[ 1.56  2.24 -1.58  0.38 -0.63  0.95  0.59  1.30  0.46  0.77  0.47  0.47
  0.50 -1.04 -1.39 -1.34 -2.36 -0.33 -0.75  1.71 -0.53 -0.65  0.64  0.26
 -0.31 -1.15  1.00  0.10 -0.71] => <73>/<60>
[ 0.14  2.77  0.26  1.18 -0.09  0.37  0.10 -0.88 -0.53 -0.30  0.91  0.16
 -0.12  0.39 -0.17  0.18 -1.78 -0.78 -1.80  0.89 -0.08  0.65 -0.66  0.41
 -0.31  0.37  0.86 -0.24 -1.28] => <73>/<65>
[ 0.31 -2.07  1.11 -0.22 -0.45 -0.83  0.49  2.07  0.86 -0.47  0.20 -0.35
  1.43  0.85 -2.50 -0.35  1.07 -0.33 -0.66 -0.20  0.72  0.83 -1.41 -0.48
  2.49 -1.87  1.26 -0.14 -0.93] => <68>/<55>
[-0.04  1.07 -0.79  0.34 -0.70  0.39  0.64 -0.44  1.36  0.62  0.70  0.43
  0.52 -0.56 -1.39 -0.75 -2.41  0.15 -0.23  1.09 -0.14 -1.75 -0.20  0.51
 -0.59  0.18  0.43 -0.20 -1.14] => <73>/<60>
[ 0.36  3.84 -1.40  0.48 -1.82 -1.77 -1.38  2.81  0.17  0.59 -1.64  0.64
  0.40 -0.16 -2.15 -1.61 -1.59 -0.25 -2.30  1.05 -1.48  2.52 -0.29 -1.07
  3.14 -2.57 -1.63  1.61  0.13] => <64>/<60>
[-1.10 -8.64  0.54 -1.79 -1.45  0.39 -0.47 -0.28 -0.63  0.44  0.39 -0.04
  0.72 -0.11 -0.48  2.44  2.85 -0.51  2.63 -1.62  0.01 -0.17  2.02  0.96
 -0.47  0.34  0.17  0.72  0.99] => <69>/<66>
[-1.84  2.85 -0.42  1.13 -1.86 -0.77 -1.02 -0.47 -0.46  0.48 -0.17 -0.28
 -0.10  0.02 -1.65 -0.57 -1.40 -0.41 -2.23  1.87 -0.06  2.16 -0.94  0.06
  2.04 -1.48  0.21  0.19 -0.82] => <73>/<65>
[ 0.58  1.17 -0.19 -0.17  0.46 -0.17  0.42 -1.96  1.30  0.05  1.17 -0.13
  0.25  0.00 -1.22 -0.12 -0.90  0.33  1.36  0.62  0.46 -3.40 -0.14  0.69
 -2.28  1.09 -0.14 -0.30 -0.99] => <73>/<60>
[-1.91  2.00 -0.49  1.07 -1.12 -1.47 -0.92  1.02 -0.15  0.09 -0.75  0.25
  1.46  0.46 -2.37  0.79 -0.90  0.05 -2.36  1.03 -0.36  1.10 -0.78  0.28
  0.51 -0.99 -0.81  0.87 -1.08] => <69>/<66>
[-3.08 -2.11 -0.93 -0.08 -1.52 -0.21 -0.93 -3.46 -0.54  0.85  0.32  0.23
 -0.96 -0.81  1.05  1.81 -0.03  0.07 -0.46  0.68 -0.16 -1.23  2.30 -1.03
 -1.72  1.47 -0.96  0.30  0.26] => <73>/<66>
[ 1.73  2.89 -0.74  0.23  0.24  2.16  1.41  1.13  0.83  0.52  0.61  0.48
  1.39 -0.20 -1.50 -1.79 -1.81 -0.02  1.52  0.33 -0.02 -1.32 -1.20  0.35
 -1.52  0.02  0.80  0.09 -1.85] => <73>/<60>
[-4.82  2.77 -1.49  1.02 -1.57 -1.80 -1.02 -2.37  1.52  0.61 -0.01  0.17
 -0.93 -0.28  0.21  1.83 -1.61  0.31 -2.56  0.49 -0.57 -1.94  1.12  1.26
 -0.55  0.79 -1.30 -3.33  0.17] => <73>/<66>
[-7.57  4.17 -2.05  0.35 -0.80 -3.53 -2.16 -4.15  1.76  0.46 -2.49  1.06
 -2.28 -1.32  4.34  4.91 -0.11  2.11 -0.60 -0.07 -1.06 -4.52  3.49  1.37
 -3.88  2.73 -6.84  1.03  1.78] => <70>/<65>
[-3.22  2.96 -0.83 -1.12  1.48 -1.35  1.23  0.00  2.08 -0.28 -1.29  0.09
  0.02 -0.42  2.29  1.90  1.12  1.33  2.96 -2.92  0.48 -3.57  0.42  0.54
 -2.15  1.28 -2.93 -0.24  0.27] => <68>/<60>
[ 0.16  2.51 -1.02  0.43 -1.76 -0.60  0.28  0.19  2.41  0.32 -0.34  0.45
  1.96  0.34 -2.09  0.09 -2.45  0.93 -1.15  1.85  0.99 -2.34 -1.21 -0.01
 -0.11  0.38 -0.23  0.74 -0.83] => <73>/<55>
[-2.25 -2.80 -0.09 -0.05 -0.83  0.19  0.81 -0.77  0.40  0.52 -0.15  0.67
  1.69  0.22 -2.05  1.66  0.79  0.11  0.62  0.08  0.22 -0.92  0.08  0.97
 -1.60 -0.15  0.33  0.19 -0.96] => <64>/<66>
